Here is a tiny trained network, its code and every weight. The questions are about switching its units off for an input and a class, where a switched-off unit gives its printed mean instead of its output.

import numpy as np


def w(rows, s, z=0):
    codes = np.array(rows[::2]) - 128.0
    scale = np.full(codes.shape[1], s)
    scale[-1] = z or s
    return codes * scale


def f(y):
    return np.maximum(y, 0)


def log_softmax(a):
    a = a - a.max(-1, keepdims=True)
    return a - np.log(np.exp(a).sum(-1, keepdims=True))


def net(x, mask):
    res = np.array(x, float).reshape(1, 8) / 4 @ E
    y = f(res @ A[0][:, :-1].T + A[0][:, -1])
    res = res + np.where(mask, y, B[0][:, -1]) @ B[0][:, :-1]
    return log_softmax(res[-1] @ U[:, :-1].T + U[:, -1])


A, B = {}, {}
E = w([
[133,146,128,133,119],'x0',
[130,133,109,130,159],'x1',
[131,140,134,129,122],'x2',
[174,145,41,32,48],'x3',
[120,91,107,122,144],'x4',
[130,136,129,129,133],'x5',
[254,61,146,183,131],'x6',
[126,113,119,131,142],'x7',
],0.0062)
A[0] = w([
[203,122,129,143,136,47],'n1',
[56,167,105,114,113,36],'n2',
[145,127,115,102,80,219],'n3',
[161,214,151,145,114,204],'n4',
[123,135,195,172,196,72],'n5',
[166,162,101,97,93,150],'n6',
[39,184,62,145,113,64],'n7',
[197,124,129,144,123,52],'n8',
[179,110,65,178,148,70],'n9',
[166,115,114,47,109,145],'n10',
[66,82,210,201,128,103],'n11',
[81,198,97,155,114,250],'n12',
[203,133,60,74,46,1],'n13',
[111,146,134,149,103,22],'n14',
[53,137,136,117,80,42],'n15',
[176,135,93,166,125,167],'n16',
[192,114,153,151,99,57],'n17',
[166,84,115,190,61,37],'n18',
[254,114,132,155,125,78],'n19',
[143,79,58,73,134,238],'n20',
[76,163,90,141,122,42],'n21',
],0.0097,0.0027)
B[0] = w([
[3,44,94,57,99,179],'n1',
[101,23,88,72,74,192],'n2',
[140,186,172,111,194,206],'n3',
[161,118,198,111,170,183],'n4',
[203,188,42,198,159,229],'n5',
[209,183,132,185,251,199],'n6',
[37,51,144,57,56,215],'n7',
[51,54,69,44,65,174],'n8',
[134,80,160,89,93,180],'n9',
[193,245,101,139,159,208],'n10',
[152,193,57,206,172,254],'n11',
[187,95,180,62,153,235],'n12',
[184,172,60,202,123,229],'n13',
[116,117,127,129,152,130],'n14',
[76,55,65,78,105,180],'n15',
[139,82,164,101,153,187],'n16',
[73,82,108,63,100,179],'n17',
[53,43,81,73,54,176],'n18',
[58,61,139,47,71,236],'n19',
[138,236,203,154,166,232],'n20',
[54,119,96,42,57,167],'n21',
],0.0062,0.0048)
U = w([
[28,3,130,6,45,9],'0',
[137,143,210,95,183,254],'1',
[144,234,76,175,174,73],'2',
],0.0058,0.0034)

Each question gives the input, the list of numbers given to net, and the class t.
The units are the neurons (one row each of A and B). Each row of codes is followed by its name. A weight is (code - 128) times the scale printed after its matrix; where a second scale follows, it is the last column's (A, B and U).
mask holds one flag per neuron, in row order. A switched-off neuron (its flag False) gives its mean, the last column of its row in B, instead of its output. The means were averaged over made-up inputs and are rounded, as every weight is.
A unit's drop is (log p(t) with every unit on - log p(t) with that unit switched off) / (log p(t) with every unit on - log p(t) with every unit switched off).
The circuit of an input: a set's keep is (log p(t) with only the set's units on - log p(t) with every unit switched off) / (log p(t) with every unit on - log p(t) with every unit switched off). Starting from the 12 units with the biggest drops (on a tie, the unit counted first), units are removed one at a time, each time the one whose removal leaves the highest keep (on an exact tie, the one counted first), for as long as the keep stays at least 0.8.
circuit, biggest first: the units of the circuit, biggest drop first
k most important neurons: the k neurons with the biggest drops, biggest first
drop of u: that unit's drop, to one decimal
input [3,-8,-7,7,-1,-6,4,3], class 2: circuit, biggest first => n13
input [3,-4,-5,-7,-2,0,3,6], class 2: circuit, biggest first => n11; n5
input [-5,-5,-1,-6,-1,0,-4,7], class 2: 3 most important neurons => n11; n5; n19
input [-5,-1,0,-7,-2,-5,-8,-6], class 0: circuit, biggest first => n7; n2
input [-5,1,0,7,0,6,2,-6], class 2: circuit, biggest first => n13; n10
input [-4,4,-4,7,7,4,4,-1], class 2: 2 most important neurons => n13; n10
input [0,1,-1,-7,4,1,-4,6], class 2: 2 most important neurons => n11; n5
input [-4,-2,8,-8,3,1,-2,-7], class 2: 2 most important neurons => n11; n5
input [5,-3,3,-8,2,-1,-3,-7], class 2: 3 most important neurons => n11; n5; n19
input [1,-3,-4,7,-4,3,-1,-7], class 2: drop of n13 => 0.3
input [4,8,-4,-4,-3,0,5,6], class 0: drop of n4 => 0.0
input [0,3,-1,-2,-4,-2,6,4], class 0: drop of n19 => 0.1
